Below is a small trained network, with its code and all its weights. Each question gives an input and a target symbol and asks what happens when units are switched off, that is, made to give their printed mean instead of their output.

import numpy as np


def w(rows, s, z=0):
    codes = np.array(rows[::2]) - 128.0
    scale = np.full(codes.shape[1], s)
    scale[-1] = z or s
    return codes * scale


def f(y):
    return np.maximum(y, 0)


def softmax(a):
    e = np.exp(a - a.max(-1, keepdims=True))
    return e / e.sum(-1, keepdims=True)


def log_softmax(a):
    a = a - a.max(-1, keepdims=True)
    return a - np.log(np.exp(a).sum(-1, keepdims=True))


def net(x, mask):
    ids = ['αβγδεζξπφ'.index(c) for c in x.split()]
    T = len(ids)
    res = E[ids] + P[:T]
    u = 0
    for l in range(2):
        r = res
        for j in range(2):
            rows = slice(2 * j, 2 * j + 2)
            q, k, v = (r @ M[l][rows].T for M in (Q, K, V))
            z = softmax(np.where(np.tri(T) > 0, q @ k.T / 2**0.5, -1e9)) @ v
            o = O[l][rows]
            res = res + np.where(mask[u + j], z, o[:, -1]) @ o[:, :-1]
        u += 2
        y = f(res @ A[l][:, :-1].T + A[l][:, -1])
        res = res + np.where(mask[u : u + 4], y, B[l][:, -1]) @ B[l][:, :-1]
        u += 4
    return log_softmax(res[-1] @ U[:, :-1].T + U[:, -1])


Q, K, V, O, A, B = {}, {}, {}, {}, {}, {}
E = w([
[224,174,107,95,131],'α',
[102,156,139,143,205],'β',
[183,136,130,113,120],'γ',
[82,117,193,173,166],'δ',
[150,124,127,108,79],'ε',
[106,97,172,63,253],'ζ',
[84,95,147,188,102],'ξ',
[154,235,134,184,80],'π',
[161,98,42,181,163],'φ',
],0.016)
P = w([
[251,104,226,171,104],'0',
[161,172,125,128,162],'1',
[152,184,99,132,170],'2',
[143,179,85,145,175],'3',
[151,182,67,147,161],'4',
[143,176,67,155,163],'5',
[158,172,59,163,160],'6',
[151,159,52,168,148],'7',
[148,147,64,186,154],'8',
[154,137,42,182,144],'9',
[157,151,45,187,142],'10',
[163,140,64,168,156],'11',
],0.012)
Q[0] = w([
[129,88,120,82,35],'0.h0',
[49,106,179,8,84],'0.h0',
[162,156,154,190,183],'0.h1',
[117,158,162,122,112],'0.h1',
],0.012)
K[0] = w([
[80,163,100,7,138],'0.h0',
[65,211,25,178,192],'0.h0',
[199,156,142,194,181],'0.h1',
[105,138,159,78,184],'0.h1',
],0.011)
V[0] = w([
[153,56,100,2,83],'0.h0',
[128,86,196,134,145],'0.h0',
[108,93,176,113,173],'0.h1',
[202,216,138,191,214],'0.h1',
],0.0079)
O[0] = w([
[126,196,212,156,162,82],'0.h0',
[153,65,187,101,2,181],'0.h0',
[116,39,136,75,110,109],'0.h1',
[35,105,88,23,144,245],'0.h1',
],0.009,0.013)
A[0] = w([
[1,103,147,104,130,221],'0.n0',
[218,127,125,65,143,215],'0.n1',
[108,125,156,58,190,254],'0.n2',
[161,192,101,91,97,14],'0.n3',
],0.0078,0.003)
B[0] = w([
[167,220,94,73,89,254],'0.n0',
[64,255,112,163,103,202],'0.n1',
[168,184,56,126,60,234],'0.n2',
[28,71,124,59,196,164],'0.n3',
],0.0069,0.0076)
Q[1] = w([
[153,97,251,201,188],'1.h0',
[129,151,81,148,126],'1.h0',
[91,202,132,112,31],'1.h1',
[145,89,181,119,143],'1.h1',
],0.012)
K[1] = w([
[46,125,2,70,158],'1.h0',
[113,41,121,154,119],'1.h0',
[29,82,64,183,136],'1.h1',
[246,146,110,73,131],'1.h1',
],0.0094)
V[1] = w([
[74,151,82,2,143],'1.h0',
[163,85,53,88,146],'1.h0',
[226,182,87,122,194],'1.h1',
[105,196,177,130,118],'1.h1',
],0.011)
O[1] = w([
[142,87,2,116,60,255],'1.h0',
[182,79,192,30,115,140],'1.h0',
[226,82,77,165,182,120],'1.h1',
[183,148,197,122,100,107],'1.h1',
],0.011,0.0073)
A[1] = w([
[82,163,160,190,237,92],'1.n0',
[123,241,112,42,152,70],'1.n1',
[3,250,36,127,54,253],'1.n2',
[174,59,107,86,38,44],'1.n3',
],0.0061,0.0051)
B[1] = w([
[90,118,10,136,121,141],'1.n0',
[97,109,126,161,80,164],'1.n1',
[157,84,190,158,134,253],'1.n2',
[73,221,158,149,164,177],'1.n3',
],0.012,0.03)
U = w([
[101,202,136,178,109,3],'α',
[135,132,175,20,177,173],'β',
[165,107,132,167,74,95],'γ',
[34,119,177,93,153,79],'δ',
[195,95,207,180,129,134],'ε',
[32,178,88,72,59,9],'ζ',
[68,2,178,138,86,57],'ξ',
[100,130,145,143,47,228],'π',
[84,42,111,137,113,210],'φ',
],0.0063,0.0069)

Each question gives the input, a string of symbols that net reads in full, and the target symbol t.
The units are the heads (2 rows each of Q, K, V and O) and the neurons (one row each of A and B). Each row of codes is followed by its name. A weight is (code - 128) times the scale printed after its matrix; where a second scale follows, it is the last column's (O, A, B and U).
mask holds one flag per unit, layer by layer, with each layer's heads first. A switched-off unit (its flag False) gives its mean, the last column of its rows in O or B, instead of its output. The means were averaged over made-up inputs and are rounded, as every weight is.
A unit's drop is (log p(t) with every unit on - log p(t) with that unit switched off) / (log p(t) with every unit on - log p(t) with every unit switched off).
The circuit of an input: a set's keep is (log p(t) with only the set's units on - log p(t) with every unit switched off) / (log p(t) with every unit on - log p(t) with every unit switched off). Starting from all 12 units, units are removed one at a time, each time the one whose removal leaves the highest keep (on an exact tie, the one counted first), for as long as the keep stays at least 0.8.
circuit, biggest first: the units of the circuit, biggest drop first
unit that matters most: the unit with the biggest drop
k most important neurons: the k neurons with the biggest drops, biggest first
top k neurons in layer l: the k neurons of layer l with the biggest drops, biggest first
which heads matter: for each layer, one digit per head in row order, 1 if its drop is at least 0.15 and else 0, layers parted by /
drop when u is switched off: that unit's drop, to one decimal
input δ ζ ξ ζ ζ φ δ φ ζ π, target φ: circuit, biggest first => (1.h1, 0.n0)
input ε φ π β, target α: which heads matter => 11 / 11
input π ζ α π ζ ε φ β π α, target φ: most important neuron => (0.n1)
input δ ε π γ ζ δ ξ π α, target ξ: which heads matter => 10 / 01
input π γ α δ π δ δ φ ζ φ γ, target φ: circuit, biggest first => (1.h1, 0.n0, 0.h0)
input β δ ζ, target ζ: 2 most important neurons => (1.n3, 0.n0)
input π δ ζ, target π: circuit, biggest first => (0.n2, 1.n1, 1.h1)
input π φ φ γ β, target φ: circuit, biggest first => (1.h1, 0.h0)
input ζ ξ γ π ζ γ δ π β β ζ, target π: 2 most important neurons => (0.n2, 0.n0)
input δ α φ π π, target ξ: which heads matter => 10 / 01
input π φ φ ξ π ε α φ γ α, target φ: top 2 neurons in layer 0 => (0.n0, 0.n1)
input φ δ π φ, target β: top 3 neurons in layer 1 => (1.n2, 1.n1, 1.n0)
input δ π π π ζ ξ, target ξ: drop when 1.h1 is switched off => 0.9
input π δ β δ β β γ ξ α ζ γ π, target φ: unit that matters most => 0.h0
input δ δ β ε ξ, target ξ: drop when 1.n1 is switched off => -0.1
input δ ζ γ ε ξ π, target ξ: drop when 0.n1 is switched off => 0.0
